Below are the code and all the weights of a small trained network. Each question names an input and a class and asks about switching units off, where a switched-off unit gives its printed mean instead of its output.

import numpy as np


def w(rows, s, z=0):
    codes = np.array(rows[::2]) - 128.0
    scale = np.full(codes.shape[1], s)
    scale[-1] = z or s
    return codes * scale


def norm(h):
    return h / np.sqrt((h * h).mean(-1, keepdims=True) + 1e-5)


def f(y):
    return np.maximum(y, 0)


def log_softmax(a):
    a = a - a.max(-1, keepdims=True)
    return a - np.log(np.exp(a).sum(-1, keepdims=True))


def net(x, mask):
    res = np.array(x, float).reshape(1, 6) / 4 @ E
    u = 0
    for l in range(4):
        y = f(norm(res) @ A[l][:, :-1].T + A[l][:, -1])
        res = res + np.where(mask[u : u + 3], y, B[l][:, -1]) @ B[l][:, :-1]
        u += 3
    return log_softmax(norm(res)[-1] @ U[:, :-1].T + U[:, -1])


A, B = {}, {}
E = w([
[162,127,96,133,49,46,172,132,45,51],'x0',
[190,190,104,21,99,90,66,2,182,94],'x1',
[116,165,110,81,139,73,59,197,131,130],'x2',
[83,144,118,175,64,58,63,125,177,171],'x3',
[203,74,153,94,73,183,149,211,175,146],'x4',
[123,60,116,132,162,98,139,90,170,105],'x5',
],0.0075)
A[0] = w([
[47,207,75,143,216,107,94,51,42,154,29],'L0N1',
[123,85,164,126,192,218,1,81,130,224,2],'L0N2',
[178,156,148,113,148,155,169,77,146,152,111],'L0N3',
],0.0074,0.0025)
B[0] = w([
[120,173,183,160,147,146,180,89,186,41,254],'L0N1',
[203,58,9,198,29,111,164,144,19,51,248],'L0N2',
[96,143,126,112,192,134,86,168,112,135,187],'L0N3',
],0.012,0.0045)
A[1] = w([
[130,72,241,35,61,46,92,2,36,76,22],'L1N1',
[167,187,48,101,86,176,18,49,142,151,165],'L1N2',
[98,83,205,218,98,140,80,102,125,133,3],'L1N3',
],0.0049,0.00083)
B[1] = w([
[115,126,21,136,74,197,156,159,89,145,252],'L1N1',
[102,185,181,75,156,121,51,10,73,173,240],'L1N2',
[74,255,224,138,179,109,97,186,78,76,200],'L1N3',
],0.0093,0.0028)
A[2] = w([
[109,207,114,201,95,1,59,118,129,143,120],'L2N1',
[231,108,112,158,84,175,14,161,152,224,81],'L2N2',
[22,89,149,226,206,82,169,196,93,208,6],'L2N3',
],0.0064,0.0023)
B[2] = w([
[95,55,116,195,149,2,145,140,116,201,254],'L2N1',
[152,116,147,120,113,62,153,122,164,168,224],'L2N2',
[55,147,88,55,84,197,73,145,89,160,241],'L2N3',
],0.013,0.0044)
A[3] = w([
[113,129,137,88,116,110,83,12,174,126,16],'L3N1',
[88,114,77,104,76,117,145,144,91,116,249],'L3N2',
[156,82,174,78,56,140,152,154,189,170,170],'L3N3',
],0.011,0.0015)
B[3] = w([
[115,127,177,101,149,174,87,251,126,140,194],'L3N1',
[175,143,121,147,193,121,101,113,88,150,255],'L3N2',
[63,106,126,143,86,119,214,113,171,103,204],'L3N3',
],0.017,0.0082)
U = w([
[97,171,147,34,124,171,63,182,76,189,102],'0',
[252,107,71,149,76,44,151,73,57,81,15],'1',
[59,178,186,116,98,74,230,118,254,26,78],'2',
[174,109,163,87,181,70,156,106,108,152,250],'3',
],0.0078,0.0023)

Each question gives the input, the list of numbers given to net, and the class t.
The units are the neurons (one row each of A and B). Each row of codes is followed by its name. A weight is (code - 128) times the scale printed after its matrix; where a second scale follows, it is the last column's (A, B and U).
mask holds one flag per neuron, layer by layer. A switched-off neuron (its flag False) gives its mean, the last column of its row in B, instead of its output. The means were averaged over made-up inputs and are rounded, as every weight is.
A unit's drop is (log p(t) with every unit on - log p(t) with that unit switched off) / (log p(t) with every unit on - log p(t) with every unit switched off).
The circuit of an input: a set's keep is (log p(t) with only the set's units on - log p(t) with every unit switched off) / (log p(t) with every unit on - log p(t) with every unit switched off). Starting from all 12 units, units are removed one at a time, each time the one whose removal leaves the highest keep (on an exact tie, the one counted first), for as long as the keep stays at least 0.8.
units of the circuit, in order: the units of the circuit, biggest drop first
unit that matters most: the unit with the biggest drop
k most important neurons: the k neurons with the biggest drops, biggest first
top k neurons in layer l: the k neurons of layer l with the biggest drops, biggest first
drop of u: that unit's drop, to one decimal
input [-1,7,-6,6,-7,2], class 0: unit that matters most => L3N1
input [5,-8,-4,6,4,7], class 0: 2 most important neurons => (L2N3 L0N2)
input [-8,-6,8,1,3,7], class 1: 2 most important neurons => (L0N2 L3N1)
input [4,-7,-3,-3,2,8], class 0: units of the circuit, in order => (L2N3 L0N2)
input [0,-6,3,-5,8,-7], class 2: 2 most important neurons => (L3N3 L0N2)
input [5,-2,0,6,4,-5], class 3: 3 most important neurons => (L0N2 L2N1 L1N1)
input [-3,-2,8,3,-8,-4], class 2: 2 most important neurons => (L0N1 L3N2)
input [5,-6,-8,0,4,-4], class 0: units of the circuit, in order => (L0N2 L2N3)
input [3,-2,7,5,7,6], class 2: 2 most important neurons => (L3N3 L0N2)
input [6,-2,-4,8,0,3], class 3: 2 most important neurons => (L0N2 L2N1)
input [-2,0,-1,5,4,-6], class 3: 2 most important neurons => (L2N1 L0N1)
input [-4,5,6,4,-8,1], class 2: 4 most important neurons => (L0N1 L3N2 L2N3 L2N1)
input [2,4,5,-2,5,4], class 2: units of the circuit, in order => (L3N3 L0N2)
input [-7,-1,5,-3,0,-8], class 1: unit that matters most => L0N2
input [2,-2,2,5,-5,7], class 2: 2 most important neurons => (L0N1 L0N2)
input [-2,4,-1,8,4,-1], class 3: 3 most important neurons => (L2N1 L1N2 L2N2)
input [8,-8,-6,-2,1,8], class 0: top 2 neurons in layer 2 => (L2N3 L2N1)
input [0,-2,-8,4,-8,-2], class 2: 2 most important neurons => (L0N1 L3N2)
input [-6,-4,4,5,-4,2], class 1: 2 most important neurons => (L0N2 L3N1)
input [-3,8,-4,-1,2,5], class 0: unit that matters most => L3N1
input [8,-8,-8,-1,-1,-3], class 0: top 2 neurons in layer 0 => (L0N2 L0N1)
input [-5,4,8,-5,-1,-6], class 1: top 2 neurons in layer 2 => (L2N3 L2N2)
input [6,-6,1,-6,1,7], class 0: top 2 neurons in layer 2 => (L2N3 L2N1)
input [-8,5,-2,4,-5,-1], class 1: drop of L0N2 => 2.0
input [0,-5,-4,-5,-2,1], class 0: drop of L2N3 => 0.4
input [-8,3,6,-6,-3,8], class 1: drop of L0N2 => 1.4
